The rows lie along a hidden order. The number after each row says roughly how far along it the row is, from 0 to 15. A new part has a new order.
[ -3  -3 -19  15   6   4   1  -2 -10   3   4   3 -15  -4  -9  11]  6
[ -3  -2 -10   4  -8  11   3   9   9   1  -2   4  -4  -9   3 -11]  10
[ -1  -2 -13   4  -4  16  -3   9  11   5   0  -2  -4  -6   0  -6]  9
[ -8  -7 -14   7   0  -3  16  -1 -17  -4   2  17  -9  -5  -9   5]  8
[  3  -2 -46  49  25  -9 -15 -23 -38   6  12 -13 -40   2 -27  39]  0
[ -7  -6  -4  -4  -3   0  17   3 -15  -6   0  18  -7  -8  -5   2]  9
[ -7  -2  29 -50 -25  14  23  24  31  -1 -10  20  25  -5  17 -38]  15
[  4   2 -41  30   6  16 -22  -8   6  13   9 -30 -12   0  -8   6]  4
[ -8  -6   6 -24 -11  -1  22   3  -8  -7   0  23  -7  -8   0  -2]  10
